In the rows, zero is written as 128.
Known rows, with every step that occurs:
zisa-lenum-ziki-voda-radi-banin: [170  42 110  82  94 106 103  49 112 164 120  90 124 165 169 116  82 165
 151 104 118 178 121]
ziki-voda-lenum-zisa: [142 175  89 140 169 117 118 110 133 118 183  95 138 146  90 109 109  84
  85 144 103 103 158]
sopa-radi-zituk: [101 140 149 155 172 126 151 199 116  89 136 147 115 127 132 120 123  92
 129 113 186 153 142]
sopa-ziki-voda-lenum: [132 204 138 136 184 125 130 157 168 129 126 108 154 131 113 123 136 102
 110 180 127 150 135]
lenum-ziki-voda-radi: [160 102 152 103 102  85  95 112 140 149 152 111 143 137 101 101  36 106
 108 150  77 169 127]
sopa-ziki-voda-radi-zituk: [125 148 160 131 172 130 127 185 138 107 128  98 190 117  96 122 113 109
 115 140 158 192 123]
zisa-lenum-voda-radi-banin-zituk-sopa-ziki: [114  72 111  77 122 148 134  94 107 185  55 129 136 122 168 120 193 190
 144 134 119 136 101]
voda-radi-zituk-sopa: [123 112 152 170 133 140 149 196  72 123 115 117 146 112  80 133 151 129
 107 115 177 130 120]
zisa-lenum-ziki-voda: [148 139 101  78 123  96 134  71 122 156 117 115  97 183 169 107  78 142
 154 129 113 173 155]
zituk-radi-banin-lenum: [132 122 109 144 105 161 137 135 147 118 133 140  89 113 152 160 146 122
 156  68 144 123 117]
lenum-zisa: [133 179  56 126 123 107 151 123 112 133 159 145  84 154 122  76  98  91
  67 140 114 105 185]
ziki-voda: [136 184 162 113 144 109 120 131 134 113 148 106 112 154 129 127  85 110
 123 157 142 163 159]
voda-radi-banin-lenum-zisa: [134  74  64 119  54 145 114  90 121 112 176 120 108 114 121 123 104 126
 107  94  88 123 130]
ziki-voda-lenum: [144 168 153 137 162 117 111 131 137 113 156  88 134 138 108 138 114 103
 120 160 133 133 151]
zisa-lenum-voda-radi-zituk: [145  40  83  99 139 117 118 109  64 129 106  98 110 119 142  89 130 139
 137 125 142 157 137]
banin-lenum: [112 162 119 113  77 135 132 130 136 102 149 134  81 125 141 141 111 125
 145 140 117 145 154]
lenum-ziki-voda: [149 160 133 112 119  89 119 114 146 155 138 134 109 168 144 104  51 116
 128 144 103 162 131]
voda-radi-banin-zituk-sopa: [113 100 176 122  76 139 119 123 101 144 123 117 147 124 126 158 152 164
 132 107 148 108 117]
banin-zituk: [101 183 153  89  89 107 123 117 129 121 150 133 114 142 152 131 107 128
 134 132 135 121 186]
banin-zituk-sopa: [ 93 197 172 116 109 128 153 146 108 137 121 142 120 139 127 149 151 146
 135 135 144 102 160]
radi-banin-lenum: [122 122 111 117  63 147 128 109 133 113 139 133  73 138 182 157 127 157
 163 104 146 144 122]
zituk-voda: [156 163 114 128 152 101 132 103 147 125  99 177  80 131 143  95 110 131
 107 181 143  98 185]
ziki-voda-radi-zituk-sopa-banin-lenum: [ 96 110 213 156 143 157 140 182 104  72 128  93 188  74  80 178 157 110
 154 104 108 138  59]

Rows:
[157  55 123 121  83 138  95  73 156 104 119 151 106  95 144 140 118 165
 145 140 121 115 127]
zituk-voda-radi-banin-lenum
[107 205  91 192 229 161 180 193 123 130 124 121 188 141  76 129 196 108
  97 118 155 106  96]
radi-zituk-sopa-ziki-voda-lenum-zisa
[116 100 161 133 167 125 103  91 174 105 125 171 138 109 162 148 160 137
 155 134 148  67 147]
sopa-radi-banin-zituk-voda-lenum
[108 198 155 190 221 164 170 212 131 129  95 111 187 132  94 159 206 124
 130 134 185 137  85]
radi-zituk-sopa-ziki-voda-lenum
[139 111 126 107  67 129 108  85 160 136 145 128 102 161 182 155  81 161
 187  91 102 172  80]
radi-banin-lenum-ziki-voda
[107 172 167 159 168 131 168 195 115 128 112 161  91 124 106 127 146 100
  96 161 149 128 133]
zituk-sopa-radi
[ 91 106 109 166 118 155 164 172  85  91 136 130 159  74  74 128 168  89
  97  85  83  76  81]
voda-radi-zituk-sopa-banin-lenum-zisa
[ 95 195 117 141 170 160 151 123 153 151 133 125 188 151 124 151 198 142
 122 109 122  88 100]
radi-banin-zituk-sopa-ziki-voda-lenum-zisa
[124  67 160  75  87 129 115  55 105 172 112 100 163 161 159 158 127 195
 182  83 116 144 103]
zisa-lenum-ziki-voda-radi-banin-zituk-sopa
[137 129 111 115 116  87 106  66 172 158 118 182 132 131 147 111 114 140
 144 151  84  52 160]
banin-zituk-voda-lenum-ziki
[100 136 161 121  99 150 142 152 130 163  90 141 166 117 129 145 174 164
 119 129 140 125 107]
voda-radi-banin-zituk-sopa-ziki
[116 136 110 136 125 180 143 137 150 132 131 122 164 116  90 147 153 140
 107 118  90 145  72]
zituk-sopa-ziki-voda-radi-banin-lenum-zisa
[155 131 106 154 141 133 138 139 131 143 120 139  92 134 153 127 142 107
 116  89 174 117 140]
zituk-radi-banin
[141  66 117  99  76 122  88 115 125 118 143 118  97  84 108 107  83 120
 123 168  55 153 116]
banin-lenum-voda-radi
[136 118 129 126 129 121 101  62 161 125 116 155 131 129 172 145 165 165
 158 129 155  55 153]
radi-banin-zituk-voda-lenum
[128  46 115 123  97 135  97 145 106  98 142 113 123  83 112 123 106 127
 149 120 101 156  98]
banin-lenum-voda-radi-zituk
[128 111 137 185 227 126 135 163 146  87 113 170 136  96 117 122 158 100
 129 143 176  83 143]
sopa-radi-zituk-voda-lenum
[154 129  82 142 106  93 126 122 133 167 131 143 102 145 135  93 101 108
 108 142 101 102 135]
voda-lenum-ziki
[149  60 116 131 134 108 105 152  91 126 125 116 124 106 113  87 102 113
 108 137 132 149 116]
lenum-voda-radi-zituk
